Here is a tiny trained network, its code and every weight. The questions are about switching its units off for an input and a class, where a switched-off unit gives its printed mean instead of its output.

import numpy as np


def w(rows, s, z=0):
    codes = np.array(rows[::2]) - 128.0
    scale = np.full(codes.shape[1], s)
    scale[-1] = z or s
    return codes * scale


def norm(h):
    return h / np.sqrt((h * h).mean(-1, keepdims=True) + 1e-5)


def f(y):
    return np.maximum(y, 0)


def log_softmax(a):
    a = a - a.max(-1, keepdims=True)
    return a - np.log(np.exp(a).sum(-1, keepdims=True))


def net(x, mask):
    res = np.array(x, float).reshape(1, 4) / 4 @ E
    u = 0
    for l in range(4):
        y = f(norm(res) @ A[l][:, :-1].T + A[l][:, -1])
        res = res + np.where(mask[u : u + 6], y, B[l][:, -1]) @ B[l][:, :-1]
        u += 6
    return log_softmax(norm(res)[-1] @ U[:, :-1].T + U[:, -1])


A, B = {}, {}
E = w([
[60,44,41,134,125,135,111,131,154,11,137,94],'x0',
[94,112,189,217,92,177,129,84,108,139,93,57],'x1',
[1,250,181,59,170,166,30,145,116,128,175,74],'x2',
[149,79,189,70,37,57,73,228,204,139,46,50],'x3',
],0.0097)
A[0] = w([
[160,10,203,83,120,86,162,129,181,135,72,133,135],'L0N0',
[2,147,146,110,191,91,191,113,171,140,144,187,216],'L0N1',
[81,135,215,9,115,128,106,156,148,143,96,57,75],'L0N2',
[119,82,138,125,114,173,74,180,54,162,107,170,32],'L0N3',
[108,152,155,131,189,231,126,2,124,101,140,178,2],'L0N4',
[172,170,137,163,132,125,128,137,90,189,127,149,211],'L0N5',
],0.0055,0.0043)
B[0] = w([
[158,144,62,206,82,118,106,194,139,128,193,121,253],'L0N0',
[204,142,83,122,85,162,58,86,104,105,191,88,231],'L0N1',
[180,159,26,202,76,118,89,181,80,108,187,108,233],'L0N2',
[120,136,154,79,117,107,147,31,184,115,103,67,128],'L0N3',
[121,164,65,219,105,73,142,238,122,127,157,123,198],'L0N4',
[98,1,105,150,86,131,55,165,104,108,249,139,238],'L0N5',
],0.0066,0.0053)
A[1] = w([
[172,171,221,104,136,118,131,124,114,241,119,162,46],'L1N0',
[110,131,157,114,140,103,165,119,141,132,134,122,65],'L1N1',
[157,126,81,135,117,136,106,138,122,124,135,120,101],'L1N2',
[46,68,118,79,155,134,133,109,161,59,87,113,20],'L1N3',
[91,129,214,184,125,175,143,97,122,151,58,80,7],'L1N4',
[141,157,113,3,182,88,147,162,152,134,113,196,3],'L1N5',
],0.019,0.0031)
B[1] = w([
[41,10,61,113,154,209,151,223,88,13,110,126,197],'L1N0',
[142,143,164,112,118,112,105,148,122,145,173,133,128],'L1N1',
[95,120,216,145,88,104,158,107,110,114,149,158,245],'L1N2',
[96,35,141,137,156,194,132,224,82,112,155,151,162],'L1N3',
[138,150,103,130,97,21,102,30,220,161,210,85,158],'L1N4',
[149,157,123,154,100,44,112,41,223,154,209,78,188],'L1N5',
],0.012)
A[2] = w([
[75,203,170,74,159,154,100,142,127,132,107,106,75],'L2N0',
[108,140,136,124,181,119,126,108,166,149,74,160,77],'L2N1',
[156,149,95,39,157,90,134,126,160,119,123,162,3],'L2N2',
[112,159,150,96,160,107,141,126,134,144,65,147,93],'L2N3',
[122,151,215,33,97,101,129,230,197,188,8,70,78],'L2N4',
[49,195,145,10,153,134,74,119,139,135,78,85,108],'L2N5',
],0.017,0.0034)
B[2] = w([
[192,129,175,121,118,181,143,162,140,141,138,107,199],'L2N0',
[108,181,157,86,110,120,156,144,99,124,106,121,128],'L2N1',
[70,96,118,103,133,137,138,106,183,152,141,99,154],'L2N2',
[110,141,133,153,132,142,147,118,151,133,130,129,128],'L2N3',
[121,233,44,146,151,76,26,100,42,74,32,168,254],'L2N4',
[248,100,176,164,132,190,161,151,137,173,146,113,202],'L2N5',
],0.013,0.0042)
A[3] = w([
[110,207,117,137,212,186,195,58,88,171,113,196,6],'L3N0',
[93,127,144,176,107,146,137,70,145,179,85,48,36],'L3N1',
[72,121,240,112,163,110,172,113,129,140,116,147,152],'L3N2',
[202,84,136,116,141,109,206,97,138,166,6,175,91],'L3N3',
[169,163,179,134,166,183,141,166,148,165,125,116,58],'L3N4',
[131,103,157,87,104,84,90,162,143,142,63,98,57],'L3N5',
],0.023,0.002)
B[3] = w([
[136,150,60,135,113,57,55,129,121,89,2,116,227],'L3N0',
[147,144,126,54,139,85,142,136,170,133,146,166,204],'L3N1',
[92,156,163,93,113,133,153,131,112,147,80,132,138],'L3N2',
[173,185,203,89,163,236,79,141,110,200,186,45,213],'L3N3',
[173,116,146,135,138,156,141,91,102,178,107,119,221],'L3N4',
[107,150,69,141,183,133,147,59,99,116,97,160,254],'L3N5',
],0.018,0.0056)
U = w([
[135,195,36,168,115,76,47,113,71,78,59,142,207],'0',
[44,20,113,113,133,200,158,233,93,64,174,140,177],'1',
[144,145,124,94,89,30,129,60,248,161,237,109,155],'2',
[228,164,199,125,127,228,102,129,94,204,170,72,204],'3',
[70,199,220,127,49,101,163,131,94,141,103,167,141],'4',
[120,169,152,98,158,140,185,138,176,142,50,114,34],'5',
[105,154,151,135,155,159,136,155,204,187,60,179,3],'6',
[115,172,140,103,155,146,167,171,198,182,60,160,13],'7',
],0.012,0.0044)

Each question gives the input, the list of numbers given to net, and the class t.
The units are the neurons (one row each of A and B). Each row of codes is followed by its name. A weight is (code - 128) times the scale printed after its matrix; where a second scale follows, it is the last column's (A, B and U).
mask holds one flag per neuron, layer by layer. A switched-off neuron (its flag False) gives its mean, the last column of its row in B, instead of its output. The means were averaged over made-up inputs and are rounded, as every weight is.
A unit's drop is (log p(t) with every unit on - log p(t) with that unit switched off) / (log p(t) with every unit on - log p(t) with every unit switched off).
The circuit of an input: a set's keep is (log p(t) with only the set's units on - log p(t) with every unit switched off) / (log p(t) with every unit on - log p(t) with every unit switched off). Starting from the 12 units with the biggest drops (on a tie, the unit counted first), units are removed one at a time, each time the one whose removal leaves the highest keep (on an exact tie, the one counted first), for as long as the keep stays at least 0.8.
units of the circuit, in order: the units of the circuit, biggest drop first
k most important neurons: the k neurons with the biggest drops, biggest first
k most important neurons of layer l: the k neurons of layer l with the biggest drops, biggest first
drop of u: that unit's drop, to one decimal
input [3,3,5,-4], class 3: most important neuron of layer 2	[L2N0]
input [-1,0,-1,-3], class 4: units of the circuit, in order	[L1N2; L2N4; L3N2]
input [-4,-8,1,8], class 0: 2 most important neurons	[L2N4; L0N2]
input [-6,-4,-7,2], class 3: 2 most important neurons	[L3N3; L0N0]
input [1,-8,-8,0], class 2: units of the circuit, in order	[L1N5; L0N2]
input [-1,6,-7,6], class 3: 3 most important neurons	[L3N3; L1N5; L0N0]
input [-6,7,3,7], class 0: 2 most important neurons	[L0N2; L1N5]
input [2,-3,1,-3], class 4: 2 most important neurons of layer 3	[L3N2; L3N5]
input [-7,-5,7,8], class 0: 2 most important neurons	[L2N4; L0N2]
input [-4,-7,7,-3], class 2: 3 most important neurons	[L1N5; L3N3; L2N2]
input [7,8,6,4], class 2: 2 most important neurons of layer 1	[L1N4; L1N0]
input [-8,-8,8,5], class 1: 2 most important neurons	[L1N0; L3N3]
input [2,0,0,2], class 4: 2 most important neurons	[L1N2; L1N0]
input [2,2,-7,-6], class 3: most important neuron	[L3N3]
input [0,0,0,-2], class 4: 2 most important neurons	[L1N0; L1N2]
input [7,6,-8,6], class 3: 3 most important neurons	[L3N3; L1N0; L0N5]
input [6,3,6,-1], class 1: 2 most important neurons	[L1N3; L3N3]
input [7,-5,1,-6], class 1: 2 most important neurons	[L1N3; L2N4]
input [6,0,6,5], class 1: 2 most important neurons of layer 3	[L3N0; L3N3]
input [0,1,8,4], class 3: units of the circuit, in order	[L2N5]
input [-7,7,6,-1], class 1: 2 most important neurons of layer 1	[L1N0; L1N5]
input [-5,4,-2,6], class 0: drop of L0N0	0.0
input [-1,-7,-5,4], class 2: drop of L1N5	1.6
input [0,6,3,-4], class 2: drop of L1N4	0.2
